Here is a tiny trained network, its code and every weight. The questions are about switching its units off for an input and a target symbol, where a switched-off unit gives its printed mean instead of its output.

import numpy as np


def w(rows, s, z=0):
    codes = np.array(rows[::2]) - 128.0
    scale = np.full(codes.shape[1], s)
    scale[-1] = z or s
    return codes * scale


def f(y):
    return y / 2 * (1 + np.tanh(0.7978845608 * (y + 0.044715 * y**3)))


def softmax(a):
    e = np.exp(a - a.max(-1, keepdims=True))
    return e / e.sum(-1, keepdims=True)


def log_softmax(a):
    a = a - a.max(-1, keepdims=True)
    return a - np.log(np.exp(a).sum(-1, keepdims=True))


def net(x, mask):
    ids = ['αδεηθλξπστφψω'.index(c) for c in x.split()]
    T = len(ids)
    res = E[ids] + P[:T]
    u = 0
    for l in range(2):
        r = res
        for j in range(2):
            rows = slice(2 * j, 2 * j + 2)
            q, k, v = (r @ M[l][rows].T for M in (Q, K, V))
            z = softmax(np.where(np.tri(T) > 0, q @ k.T / 2**0.5, -1e9)) @ v
            o = O[l][rows]
            res = res + np.where(mask[u + j], z, o[:, -1]) @ o[:, :-1]
        u += 2
        y = f(res @ A[l][:, :-1].T + A[l][:, -1])
        res = res + np.where(mask[u : u + 4], y, B[l][:, -1]) @ B[l][:, :-1]
        u += 4
    return log_softmax(res[-1] @ U[:, :-1].T + U[:, -1])


Q, K, V, O, A, B = {}, {}, {}, {}, {}, {}
E = w([
[100,219,62],'α',
[126,81,100],'δ',
[125,165,94],'ε',
[139,167,114],'η',
[139,128,120],'θ',
[133,194,99],'λ',
[149,121,139],'ξ',
[120,136,99],'π',
[130,218,120],'σ',
[150,134,132],'τ',
[167,195,178],'φ',
[168,255,182],'ψ',
[77,175,96],'ω',
],0.0099)
P = w([
[169,107,186],'0',
[117,113,34],'1',
[36,90,233],'2',
[133,176,166],'3',
[170,140,61],'4',
[9,68,201],'5',
[116,158,160],'6',
[107,81,29],'7',
],0.013)
Q[0] = w([
[68,205,112],'L0H1',
[140,82,175],'L0H1',
[10,106,86],'L0H2',
[212,177,108],'L0H2',
],0.011)
K[0] = w([
[179,72,171],'L0H1',
[178,79,75],'L0H1',
[254,191,116],'L0H2',
[125,19,141],'L0H2',
],0.0083)
V[0] = w([
[189,75,180],'L0H1',
[65,65,245],'L0H1',
[86,64,116],'L0H2',
[179,150,107],'L0H2',
],0.011)
O[0] = w([
[245,55,187,159],'L0H1',
[102,3,164,249],'L0H1',
[54,70,25,13],'L0H2',
[191,158,176,149],'L0H2',
],0.0074,0.002)
A[0] = w([
[255,251,79,203],'L0N1',
[28,71,233,2],'L0N2',
[116,243,101,120],'L0N3',
[84,217,51,95],'L0N4',
],0.0088,0.0046)
B[0] = w([
[27,63,81,254],'L0N1',
[193,221,79,206],'L0N2',
[244,52,104,169],'L0N3',
[138,135,208,167],'L0N4',
],0.011,0.0046)
Q[1] = w([
[119,151,6],'L1H1',
[181,178,55],'L1H1',
[193,160,47],'L1H2',
[116,148,89],'L1H2',
],0.027)
K[1] = w([
[137,101,5],'L1H1',
[127,182,35],'L1H1',
[116,216,32],'L1H2',
[118,134,91],'L1H2',
],0.023)
V[1] = w([
[153,84,106],'L1H1',
[74,173,72],'L1H1',
[37,182,241],'L1H2',
[249,180,138],'L1H2',
],0.014)
O[1] = w([
[94,182,136,221],'L1H1',
[105,95,73,62],'L1H1',
[144,232,102,24],'L1H2',
[9,162,216,1],'L1H2',
],0.012,0.0034)
A[1] = w([
[107,12,204,216],'L1N1',
[98,56,115,15],'L1N2',
[126,158,168,1],'L1N3',
[28,2,176,13],'L1N4',
],0.012,0.0062)
B[1] = w([
[75,183,85,249],'L1N1',
[113,216,190,192],'L1N2',
[183,2,149,165],'L1N3',
[182,61,134,210],'L1N4',
],0.018,0.011)
U = w([
[59,109,1,254],'α',
[45,36,31,136],'δ',
[156,91,93,203],'ε',
[155,160,149,169],'η',
[86,95,138,110],'θ',
[227,34,62,30],'λ',
[149,27,119,53],'ξ',
[8,219,177,134],'π',
[219,64,81,15],'σ',
[105,94,147,89],'τ',
[199,162,208,68],'φ',
[230,159,105,29],'ψ',
[145,143,131,154],'ω',
],0.008,0.0044)

Each question gives the input, a string of symbols that net reads in full, and the target symbol t.
The units are the heads (2 rows each of Q, K, V and O) and the neurons (one row each of A and B). Each row of codes is followed by its name. A weight is (code - 128) times the scale printed after its matrix; where a second scale follows, it is the last column's (O, A, B and U).
mask holds one flag per unit, layer by layer, with each layer's heads first. A switched-off unit (its flag False) gives its mean, the last column of its rows in O or B, instead of its output. The means were averaged over made-up inputs and are rounded, as every weight is.
A unit's drop is (log p(t) with every unit on - log p(t) with that unit switched off) / (log p(t) with every unit on - log p(t) with every unit switched off).
The circuit of an input: a set's keep is (log p(t) with only the set's units on - log p(t) with every unit switched off) / (log p(t) with every unit on - log p(t) with every unit switched off). Starting from all 12 units, units are removed one at a time, each time the one whose removal leaves the highest keep (on an exact tie, the one counted first), for as long as the keep stays at least 0.8.
units of the circuit, in order: the units of the circuit, biggest drop first
unit that matters most: the unit with the biggest drop
top k neurons in layer l: the k neurons of layer l with the biggest drops, biggest first
which heads matter: for each layer, one digit per head in row order, 1 if its drop is at least 0.15 and else 0, layers parted by /
input ξ α σ τ, target ξ: which heads matter -> 10 / 11
input λ ω λ π θ ε π, target λ: top 2 neurons in layer 0 -> L0N1; L0N2
input λ φ τ α, target λ: unit that matters most -> L0N1
input λ η δ ξ φ, target α: which heads matter -> 00 / 00
input ψ ψ δ ε σ ω π, target ψ: units of the circuit, in order -> L0N1; L1H2; L0N2; L0H2
input π σ φ λ, target π: units of the circuit, in order -> L0N1; L1H2
input φ π ψ ξ, target φ: which heads matter -> 11 / 11
input λ α δ τ, target λ: top 2 neurons in layer 1 -> L1N1; L1N2
input ξ λ λ π, target ξ: units of the circuit, in order -> L1N4; L0N2; L0H1; L1H2
input φ π α δ, target φ: units of the circuit, in order -> L0N2; L1H1; L0H1
input ψ ω σ η, target ψ: units of the circuit, in order -> L0N1; L1H2; L0N2; L0H2
input ξ π ξ ε φ π ψ, target ξ: units of the circuit, in order -> L0H1; L1N4; L1H2; L0N1
input λ δ π ω τ π η, target λ: units of the circuit, in order -> L1N1; L1N2
input φ φ α ω π ω σ, target φ: unit that matters most -> L0N2
input ξ λ ε α, target ξ: top 3 neurons in layer 1 -> L1N3; L1N4; L1N2
input ψ α θ λ ξ, target α: which heads matter -> 00 / 01
input ω σ π φ ψ, target α: top 3 neurons in layer 1 -> L1N4; L1N3; L1N2
input π π ξ δ ω ε ψ, target π: units of the circuit, in order -> L1H2; L0N1
input π ω θ η ψ π π, target π: units of the circuit, in order -> L0N2; L1H2; L0N1
input π π π, target α: top 2 neurons in layer 1 -> L1N2; L1N4
input δ π ω π ξ, target α: top 3 neurons in layer 0 -> L0N3; L0N4; L0N2
input π φ ξ ε, target π: units of the circuit, in order -> L1N4; L1H2
input π ψ ε π, target π: units of the circuit, in order -> L0N2; L0N1; L1H2
input ψ π φ ψ ξ φ α, target ψ: unit that matters most -> L0N1
input π τ ξ π π ω, target π: which heads matter -> 00 / 11
